Each row is followed by its group and then its class within the group.
[ 16  14   2   1  11   5  21  -7   9   6  -7   9  -1   2   1  -1  26   0
  -6   7  -2   3  -6  -1 -13 -12  -1  17 -15  -4  -9  -5  -2  -2  -5  -1]
zh.[62]
[-22  17  -1  11   0   2 -11   5  -2 -17   3  40  -1   6   7  -9  27  -6
  12  -4   1 -19  -3  23  23  -8   1  27  -6   4  -2   1   4   8   2  -1]
mp.[50]
[ -4  37   1   3   4   4  14  12 -26 -35 -13  37  -6   4   4   1   7   6
  -1  -8 -13  -4 -19  19   1  -5  11  39 -21  -9  -8   8   7  -6  -1  -5]
mp.[50]
[-10  34  -6   1  -4  -4   4   0 -30 -16 -14  28  -3  23  -4   1 -22   3
   5 -10 -10  18 -10  -4 -16  -2   6  14  -2   4 -12   6  14 -12   7  -2]
Hz.[42]
[ -4  19   2  -2 -14  -4   2 -12 -37  -8 -16  27  -7  15  12  12 -29   2
 -10  -4   4  20   3   9  -6  -3   8  12 -18  -7 -10   0   8 -26   7  -4]
Hz.[42]
[-10  -7   6  -2   8  -1  -3   4   0 -21  -2  11  17  13  -3   0   8 -29
   6  -1   8 -16  -8  -2  26  12  -3  20   9 -20  -7   0   7   7   3  -6]
mp.[51]
[-11  29  -3   7  -4   7   4  27 -24 -35  -7  55   4  -1  10   8   1  -8
  -4   4  -1  -6  -4  14  29  -3   6  23 -21 -14  -3  -8   5  -9   5   3]
mp.[51]
[  4  22   6   0  10  17  26  -3 -16  14  -5  50  -7 -11  17   7  16  13
 -11   9   3  -1   1  13 -10 -23   5  11 -39   1  -9 -11  -3 -28  -7   3]
zh.[62]
[ 12  -7   8   1  21   3   3 -14   1  12  30  14   2  -4   7   9  17   0
  -8  15  15  13  -8  -1  -9 -13   0   1  -9  -2  -9 -16 -10  -4  -2  -5]
zh.[62]
[-14  11   3   8  -7   5   1   8 -11 -15  -8  56   0  -1   7   4  33 -10
  -2   0  -1 -24  11  27  32   0   8  32 -15 -25  -6   0  11  -7   4  -5]
mp.[50]
[ -3  27  -4   4  24  -4   7 -10 -30 -21 -22  33   1  22 -19  19 -19   0
  -7  -5  -1  24  -1 -15 -12  -7   9  37 -10  -4  -7   0  11 -16  11  -1]
zg.[56]
[  1  15 -10   1 -10  -2   3  -5 -22  -3  -6  15   1  16  -5  -1 -32   6
  -3 -13  -6  14  13 -10  -5   7   3   3  17   5  -8  11  -1   1  11   8]
Hz.[42]
[-12   7   2  -3   3   8   5   3 -18 -21 -17  47   0  -2   9  10  12  -7
   2   3   9  -4  -3   2  17  -9   5  27 -28 -11  -2  -8  11 -10   1  -4]
mp.[51]
[-12  12  -4  -3   2  -1 -11 -16 -20  -7  -6  24   0  11  22   7 -35   6
  -7   2  10  10  -7  -4  -2 -12  31   3  -4   4 -16 -16   1 -17   1   7]
zg.[52]
[-13  30  -6   0  -1   6   7 -25 -26  -2 -19  51 -11  14  21  11   1  13
 -16   1  -7  18  -3  12  -9 -19  12  20 -38 -16 -11   1   3 -31   3  -5]
Hz.[65]
[ 16  24  -1  14  16   0  18   3 -23 -10  -5  25   2   2   5  -6  12   1
 -19   2   9  18  -4  11  12  -2   2  33 -13  -5  12 -13   4  -2  -3  -2]
zh.[58]
[ -7  13 -10   4  -6  -4  -2 -17  -9 -12  -3  -3   9  22  -3  -7 -23  -5
  -2 -10   0  25  14  -2  -2  10  -2   4  13   6  -5  -4   9   8  10  -5]
Hz.[42]
[-18   1  -5   7   9  10   6   9 -23  -5 -13  59  -7 -11  16   1   8   0
  16   3   7 -11  -1  27  19  -6   3  -2 -22  -6  -2  -3  -5  -5   3   2]
mp.[51]
[-12  -2  -4  -4  14  16   5   0 -19  13 -10  55 -14 -17  18  11  20  14
  -2  20  -5 -28   2  41   7  -6   7 -22 -40  -2   9  -1 -10 -26   5   1]
mp.[50]
[ -8  28 -12   4  -8  -3  14  -7 -29 -26 -10  31  -4  21   5  16 -33   8
  -4 -11  -8  19  -5 -21  -4  -5  -3  20 -13   9  -4 -11  -3  -7   7  -8]
zg.[52]
[ -8  31  -6  -2 -12   1   8  -9 -37 -29 -16  40  -9  13  14   7  -8   1
   6  -2  -1  20  -9  16 -17  -5   4  13 -31   4 -10   8  -2 -14   2  -1]
Hz.[65]
[  2   9  -8   0 -11   0   6 -19 -22  20  -9  21 -10   4  24   9  -5   8
 -13   3  -4  26  13  17 -10   0   4  -9 -29   8  -5   4   0 -27   7   6]
Hz.[65]
[-20  17  -1  -3   2  20   5   3 -33 -23 -25  68  -5  -1  21  12   7   6
  -8  10   6 -14  -1  46  13  -6  13  -5 -31  -5   2  -6 -10 -23   5   2]
mp.[51]

Each row is followed by its group and then its class within the group.
[ -5  12   4   7   1  -5   5 -20   1  -1 -10   9  -2  -1  -2   1  13 -13
   1   2  17   6 -21   9   7  -5  -2   4  12   0 -23  -5   0  11   0   8]
cq.V
[ -6  15  11   7  10  -4   7 -25  -2 -10  -4   4 -10   2   4  -5  12  -5
   4 -17  31   2  -5  12 -25  -5  -2 -23  11   9  -7  21   0   2   4  -4]
zj.R
[ -7  17   8  -3  -2  -1  10 -23  -5  10   0  11 -23  -3   2  -6  18  -5
  -6   5   6  11   3   0 -18  -1  -1 -10  -1   5  23   9   3  -6  16   5]
Jn.H
[-12  16  25  -1   8   4  17 -29 -10   7  13   2 -17   9   5  -8   7  -7
  -1   1  13  14  -3   2 -22  -5   0  -4  -1   1  14  -3   5  -3  12  15]
Jn.H
[ -3  12  10   6  12  -4  12 -21  -1  -9  -8   6 -28  -3   2  -3  13  -6
  -2  -8  26   9  -6   8 -11  -4   1 -21  15   8  -2  10   0   1  11   1]
zj.R
[ -2  15  12   7   6  -1  15 -22  -8   9   5   8 -12 -15  -2  -1  33 -11
   0  -1 -17  16 -14   0 -18   3  -4  11   2  -6   9   5  -5   6   9  15]
Jn.Y
[  1 -12   1   3  10  -1   9 -10  -1   1 -10  -8 -14 -12  -1  -2  13   4
   4 -10   6   1  -9   2  -4  -8  -1 -17   7  -1   3  10  -6   3   2   1]
zj.R
[ -2  12  11   0   3   2  12 -19 -12   3   4  11 -22 -13  -2  -6  15  -4
   3   0  -6  10 -11   1 -10   2   0  -6   4   7   7   6   0  -1  12   7]
Jn.H
[-10   5  19   2  11   5  -1 -22   2  -1 -13   6 -12   8  10  -2  27  -6
  -3  -3  47  -7  14   4 -46  -9  -5 -22   0   5  -5  -3   3  -1   6  13]
zj.A
[ -9   5  16   1   0  -2   6 -35  -8   7 -10  -2  -7  -7   0  -3 -19 -13
   6   7  25   2 -13   8  14  -5 -13   5   0   6 -24 -12   0  12  -2   8]
cq.S
[ -1  23  15   5   2   2  13 -22   1   0 -19  13 -20  -4   8  -6  47 -10
   2  -7  12   0 -15   5 -29 -15   8 -37  19  -7 -13  14   4   2   6   7]
zj.A
[ -7   1  14  11  -8  -2  16 -35  -7   2  -3  -8 -13 -23   0  -6  -8 -19
   5  -7  21   6 -17  11  -5  -5 -16  13  14  11  -3  -2 -14  18  10   9]
cq.S
[ -3  -3  12   4   3  -3   7 -32 -10   4 -11   1  -7 -13   2   3   3  -5
   9   0  18  -3  -9   1  -6  -6  -8   4  13   2 -20  -4  -5  13   3  12]
cq.S
[-15  25  12  -3  -5  10  15 -19  -9  12   1  24 -38   3   4  -5  45  -5
  -3  10 -13  21 -25  -2   4   0  13 -27   9 -12  -1   7   8 -14   8  12]
Jn.H
[-15   5  20   2   2  -8   7 -30  -9   9  -8  -9  -3   2   4  -2 -28  -6
   8   2  36  -1  -4  13   1   0 -17  14   2   9 -11  -9   3   9  -3  16]
cq.V
[ -9 -13   9  -7  -1   0   3 -20 -12   1  -4 -14  -2  13  11  -4 -28  -2
   0   9  32  -9   8   4   1  -6 -12   9   8  -4  -6  -9   2   8   0  10]
cq.S
[-14   1  11  -4  12   1   3  -9  -2   3 -12  -6  -9  13   9  -2  13   5
   1  -2  33 -15   1   3 -33  -8  19 -30  -7 -14   0  -1   7  -7   0  13]
zj.A

Each row is followed by its group and then its class within the group.
[  6   2  -3   2 -15  -1   8   0   1  -3  -9  -6   5  -5  -5   0   0  -1
  -1   1  -7   4   1   8   0   2  -6   4   9   0   6   0   6  -4  -3  -6]
L.[22]
[ -1  10   3  -7  -2   7   6  -9   1   1  -2   1   1   9   5  -5  -2   0
 -10  -3   7   3   4   1   1  -2   2  -3   0  -8   2   3  -1  -5   6   4]
K.[15]
[ 12   4   4  -9 -17   0   5  -8   3  -8  -2  -4   4  10  -1  -2   1   2
   2   3   2   3  -2   0  -5  -3   0 -10   6  -2   5   1  -2  -2   7  -4]
J.[7]
[ 10  10   0  -9 -20   5   9 -11   2  -5  -7  -7   7   9   1  -7  -2  -3
  -3  -1   3   5   2   4  -3  -5   4  -5   5  -2   0   7   0  -2   7 -11]
K.[24]
[ 11  -7   1 -11 -24  -3   7 -12   3  -5  -3 -10   6  10  -2   1   2   3
   6   5   1   1   9  -4 -17  -4   2  -6  -3  -2   8  -2   2   0   6  -4]
J.[7]
[  3   5  -4   1 -15  -1   6  -1   3  -8   1  -8   5   2   6   5  -1   2
   5   0   5   3  -4  -3  -9  -4   5  -4  -5  -4   7   2  -4   7  -1  -9]
J.[9]
[  2  -2  -3   6 -13   2   8   1   3   5  -6  -8  -5 -12  -1  -4   3   3
   1   0  -2   5  -3  11   2   4  -1   6  15  -1  -5   4   2  -1 -12  -7]
L.[12]
[ 5  4  7 -4 -3  2  3 -6  1 -1  6  1  0  6  5 -3  0 -4  3  0  1  3  2 -2
  1 -2  0 -2  2 -3 -5 -2  3 -4  6 -4]
K.[15]
[  7  -3  -1  -2 -18  -4  12  -2   3  -8  -4 -13   3   2  -2   4  -1   0
   7   7   0   6   2   0  -4   5  -6  -4   4   0   9  -2  -1   3  -3  -8]
X.[19]
[ 15   8   3 -12 -16   5   9  -9   4  -2  -1   3  -6   6   4  -6   0  -2
   4  -4   2   5  -2   4   6  -6   6 -13   2  -5  -4   4   8  -5  13   1]
K.[24]
[ -2   1   2   1 -13   5   0   1   2   3  -1   0  -2  -2   2  -2   2  -1
   9  -8  -2  -5  -5   2  -4  -4  -1  -3   4  -1   5   5  -1   0  -7  -4]
L.[22]
[  3   2  -6   1  -5  -3   9   1   2  -8   3 -10   3  -4  -2   8  -8   1
   3   8   6   3   1  -3  -8   1  -3  -4   1   1  11   3   0   8  -5  -9]
X.[19]
[  9  11   2  -7  -5   5   4 -18  -5  -6   0  -1   4  10   3  -6   1  -1
  -3  -1   8   3   1  -2   2  -4   5   0   1  -6  -2   4   1   0  10   1]
K.[15]
[  9   8  -4  -9 -19   8   5 -10   5  -2  -2  -6   7  15   1  -5   1  -8
   1  -3   2   4   1  -5  -2  -6   3  -3   0  -4   6   5  -3  -2   9  -3]
K.[24]
[  5   9   0  -6  -3   1   4 -14   4  -1  -1   1   1  11   7  -3  -1  -1
  -8  -1   1   9  25   0   3  -3   4   2  -2  -6   1  12  -4  -7  15   0]
K.[15]
[ 5 -2 -4  3 -3 -6  6  1  0 -6 11 -6  4  4 -1  9 -6  2  5 10  3 -2 19 -9
 -2 -2 -5  0 -5  0 12 -1 -4  3 -1 -5]
X.[17]
[ -3   7  -3   9 -22   6   3   2   3   3  -7 -13   5  -6  -3   0  -2   4
   1  -1  -1  10  -4   9  -1   1  -3   6  13   5  10   9   2  -3  -8 -11]
L.[12]
[  1  18  -2  -1 -24   2   4  -4   2  -2  -3  -9  10  11  -6  -1  -9  -1
  -2   0   6   8   2   0  -3  -7  -1   0  -3   0  16  13  -1  -2   5 -10]
J.[9]
[  8   5   3 -11  -9  -1   3 -11   2  -6   1  -3   7   9   4  -3   1   1
   2  -1  -1   2 -14   3   0  -6   9  -4  10  -1  -4   2   1  -5   7   0]
K.[24]
[  7   1  -5   1 -12  -7  12   0   6 -13   1 -15   9  -8  -1  -1  -2   0
   0   7   2   5   5   6  -1   2  -8 -14   5   5   9   2   1   6  -5 -11]
X.[19]
[ 12   8  -1 -11 -18   0   5 -11   4  -8  -1 -11   5  13  -2   2  -3  -1
   1   6   7   0   4  -4  -3  -2   1  -7  -2  -5  10   5   1   4  10  -8]
J.[7]
[  2  14  -4  -4 -14   3  10  -4   1 -11  -1 -13   9   2   5  -3  -5   3
   1   8   5   3   0   6  -8  -3   1  -3   4  -1  11   9   0   0   0  -9]
J.[9]
[-1  1  1  6 -7  3  7 -2  0 -2 -5 -9  0 -1  7 -4 -3 -2  0 -6  0  4  1  6
 -2  0  0  0 12  1 -1  2  2 -2 -5 -1]
L.[22]
[-4  3 -2  0  1 -4  3 -3  4 -4  2 -4  1 -8  2 -3 -2  4  1  3  1  6  1  3
  2  0 -1 -3  2  0  0 -1  2  1  1 -5]
X.[17]
[ 2 -1 -4  0 -6  7  7  0 -1 -1  1 -6  1 -5  1  2  1  1  5  2  3 -4  1 -2
 -4  0 -2 -4 -1  0  3 -1  7  3 -2 -3]
X.[17]
[  9   3   5  -9  -9  -3   4 -10   2  -5  -1  -2   5   2  -1  -2  -1   0
   3  -2  -1   3   4  -2  -4 -15   4  -6   6  -3  -1   3  -2  -1  11   2]
K.[24]
[  6   0  -5  -1  -5  -2   7   3   0 -10   2 -10   3  -5   5   7  -3   0
   4  14   4   4   1   2  -3   1  -2  -2   5   2   2   1   2   2  -3  -6]
X.[19]
[ 10   0   0  -8 -20  -3   4  -9   3  -4   1  -1   6  16   0  -3   0  -3
   1   5   3   3   1  -6  -5  -5   0  -6  -4   2   6   3   1  -2   9  -6]
J.[7]
[ 4  2 -6 -2 -6 -7  2  0  0 -2  3 -2  6  0 -2  4 -3 -1  6  5  0 -2  0 -6
 -4  0 -5 -1 -7 -3 10 -7  0  5 -9 -8]
X.[17]
[-2 14 -2  1 -4  8  0 -4 -3  0  0  0 13  2  6 -3 -2  0 -4 -1  4  2 -1  3
  0 -5  8 -3 -4  3 -3  8  0 -7  4 -1]
K.[15]
[  1   1  -6   4  -6  -2   7   3   1  -7   6 -10   2  -5  -2   8  -1   4
   6   5   7   1   2  -7  -2   1  -5   4   0   0   0  -4   1   5  -8 -11]
X.[19]
[  1   1  -2   7 -25   7   8   2   0  -5 -10 -11   8  -9  -1  -3  11   3
   6   2  -5   7  -4  11  -6   3  -2   0  12   2   9   6   8  -3 -11 -13]
L.[12]
[ -1   4  -4 -11 -15  -3   3 -11   9  -7   7  -5   3  -2   2   7  -2   2
   5   3   3  -2  -3  -4  -4  -3  -1  -6  -3   1  -2  -4   0   1  -5  -6]
J.[9]
[  0  -2  -3   5 -17   2   4   5  15  -7  -5  -7   5  -5   3  -2   0   6
   5  -2   0   3   2   6  -2   6  -7   0   6   0   5   7   2  -2  -5  -6]
L.[22]
[  9   2   2  -1  -8   1   4 -12   5   0  -2  -1   5  24  -3  -4  -8   2
  -7   1   2   4   0  -3  -2   1   3  -3  -1  -3   6   2  -2  -1   9   0]
K.[24]
[  1   0  -5   3 -14   0   7  -7   3  -4   0  -7   6  -3   5   7   0   6
  13   1  -1   0   1   1   5  -3  -1  -8  -4   2   1   2  -5   4  -3  -9]
J.[9]
[ 11   0   3  -8 -14   0  -1  -9   4   2  -3   1   5   9  -1  -6   4   0
   7   1  -1   3   3   1  -2  -4   4  -1   6  -2   3   3   0  -7   9   0]
K.[24]
[  2   5  -9  -2 -19  -3  10   1   3  -6   4 -13   6  -4   6   4   0   1
  12   4   0   1  -7   4  -4  -4   6  -5   0   3   7   7   3   3  -5 -10]
J.[9]
[  4  12   1  -4 -15   3   4   3   4  -6   1  -5   7   3   0  -2 -11   1
   7  -1   1   4  -4  -2  -5  -4  -1  -7  -4   0  17   8   3   2   1 -10]
J.[9]
[  4   3  -3   0 -21   2   5  -1   3  -5   1 -15   4   0   1   6  -6   1
   8   0   6   3  -1  -2  -7  -1   1  -2  -4   1  13   6  -2   8  -6 -11]
J.[9]
[  4   6  -5   1 -22   2   7  -4   0 -10  -5 -13   8   3   2   1  -4   4
   6   1  10   1  -1   1  -7  -3   3  -1  -2   3  13   6  -4   1  -4 -14]
J.[9]
[ -4  15  -6   4 -20   4  10   3   1  -4  -6 -14  10  -9  -8  -1   0   5
  -1   0   2   8  -5  12  -3   2  -1   5   7  -1  12   8   1  -2  -9 -14]
L.[22]
[  9   8   8  -8 -19   3   1  -9  -4  -3  -3  -5   6  11   4  -4  -2   2
  11  -1   2   5   0   0  -9  -5   5  -8   1  -1   0   1  -4  -2   6  -4]
K.[24]
[ 13   5  -1 -13 -21  -3  10 -11   6  -9  -1 -14   8  15   0  -1   0   1
   1  10   2  -1   5  -4  -7   1  -1  -7  -1  -3  11   1  -7  -3  11 -10]
J.[7]
[ 16   8  -2  -8 -19  -1  10 -10  -1 -11  -3  -8   8   3   1  -2  -3  -1
   6   4   1   9   4   3   1  -2  -3  -7  10   2   9   2   8   5   3  -6]
J.[7]
[  7  13   1  -6  -9   2   7 -11   1  -3   0  -3   6  14   1  -5  -5   0
  -5  -3   7  11   4   0  -4  -3   5  -7  -1  -8   6   5   0  -2   8  -2]
K.[15]
[ -4  12  -2   2 -29   7  13  -3   0  -9  -8 -16   6 -10   0   0  -3   1
   1   1  -2   6  -3  -9  -5   2  -4  -2  13   2  10   9   3  -1  -6  -8]
L.[22]
[ -5   5  -3   9 -11   4  13   8   5 -10  -6 -10   6 -18   0  -1  -3   5
   5   0   0   5  -1  11  -2   3   0   3  12   5   6   7   3  -1 -16 -11]
L.[12]
[ -5  19  -2   7 -16  11   9   1  -1  -1  -7 -19   6  -1   3  -9  -1   1
  -1  -6   2   5  -8  11  -3   0   5   3   6  -1  10  21  -2  -3  -4 -10]
L.[22]
[ 13  -1   0  -5 -26   0   5 -12   4  -8  -6  -9  -3  19   1   0   0   5
   7   4  -7   1   1   1  -4  -3   0  -5   6   0   7  -2   0  -1   8  -7]
J.[7]
[  7   9   1 -10  -5   3   1 -14   0   4  -2  -1   2   7   1  -7   3  -1
  -1  -4   2   1   3   7   2  -2   3   1   1  -4   0   8  -8  -3   7   1]
K.[24]
[ 5  5 -2 -2 -9  4 14 -2 -2 -4 -1 -8  7 -1  4  6 -2 -3  2  1  2 -6 -3  1
 -2 -4 15 -5 -2 -4  8  1 -2  3  7 -5]
J.[9]
[  3  18  -4  -7  -9   6   3 -12   2  -3   2  -2   6   8  11  -2  -3  -2
   0 -11   5   3  -2   1  -1  -3   7  -7  -4  -7   1   7   1  -3  12   2]
K.[15]
[  0  12  -1  -3  -2   4   3  -7   2   0   6   3   4  12   5  -4  -2  -5
  -5 -12   1   8   2  -2  -2  -1   7   0   0  -2   3   4   1  -3   9   3]
K.[15]
[ -5   4  -1   2 -10   2   4  11   1  -3  -6  -5   4  -5  -7  -1   0   1
   3  -2   0   1  -2   4   0   1  -1   1   7   4   5   4   0   0  -3  -3]
L.[22]
[  6 -11  -5   2 -18  -5   6   4   3  -7  -1  -9   7  -7  -7   8  -3   4
   9  10   1  -3   1  -1  -9   1  -5   3   0   7   8  -4   3   9  -7 -12]
X.[19]

Each row is followed by its group and then its class within the group.
[ -2  10   8  13   1   1  52  -2  -6  -8  19   1 -12 -34 -14   3  -5  43
   0  -1   0 -15  -8   8 -11   7  -2  40 -24  -5 -17   0  -2  -4  -3  16]
N.dj
[  8  12  22  24  11  33  27  -7   3 -19   9   0   7  -6 -12  -2  -1  42
 -13 -28   8 -15  -4  -9 -14   3  -8   4 -20   5 -19 -26  -6  -9 -17  17]
U.rc
[ -1  -8   8   3  10   4  33  -1  -1   4   3  -7  -2   0  -2   4  -6  51
   1   4 -17  20  -1   5   2   1   5   7 -24   1 -10   3   4 -10 -10  -9]
N.Zl
[ -7   1   9 -23  11 -13  34  -9  -7  -8 -22  -6 -19   0 -11   3  -5  42
   9  -2  -5  11 -13   5   0  14   8  12 -21   9 -34  17  -1   3  -5   9]
N.Zl
[ 12  13   9  18   4  43  31 -24   9  -6  21 -15  -6  -7 -11   6  -4  59
  -3   5  19   2 -21  10  -7   5   2  12 -42  -3 -30  11  13  -1 -26  20]
N.Zl
[ 17  10   0   2   1   1  41  -4   0  -2  14  -4 -11  -1  -3   0   9  29
   4  25   3  -6  -4   0  -7   7   5   8 -20   4 -15  17  -5   7 -18   9]
N.Zl
[ 14  15  -4  31  16  59  10  -3   4  -1  11  -3 -13   0 -16   6 -11  60
 -12   4  29   5 -16   3 -12   5  -1  21 -24  -2 -19   0   4  -6 -34  12]
U.pb
[ -4   4  -4   3  -4   7  31  -5  -2   2  14 -13  -9   3 -16   6 -11  34
  27  -4  -9 -23  -6  -8   6   5  -6   2 -32  -9   0  -3  -1  -3 -15   7]
N.dj
[ -4   2   3  -8  -6 -16  44   0   2  -7  -1 -16  -5 -12 -17  -5 -15  38
  10  -2  -6  -9  -5  -2 -17   3   1   1 -19 -10 -17   6   1   5  -8   3]
N.dj
[  2  11   4  -1   0  -3  11  10  -8   6 -14   5   5  -8 -15   0   5   5
  -1  12  -1  32   2  -2   4  -5   0  11   7  -9  -3   1  -2   3   1   6]
U.pb
[ -2   8  25 -36  -1 -13  18 -10 -15   3  -5  16   6   7  -5   1  11 -18
  -5  -4   3  -3  -9  -4  11   2 -10   3   1 -10 -17 -25  -6  -8   1  11]
U.rc
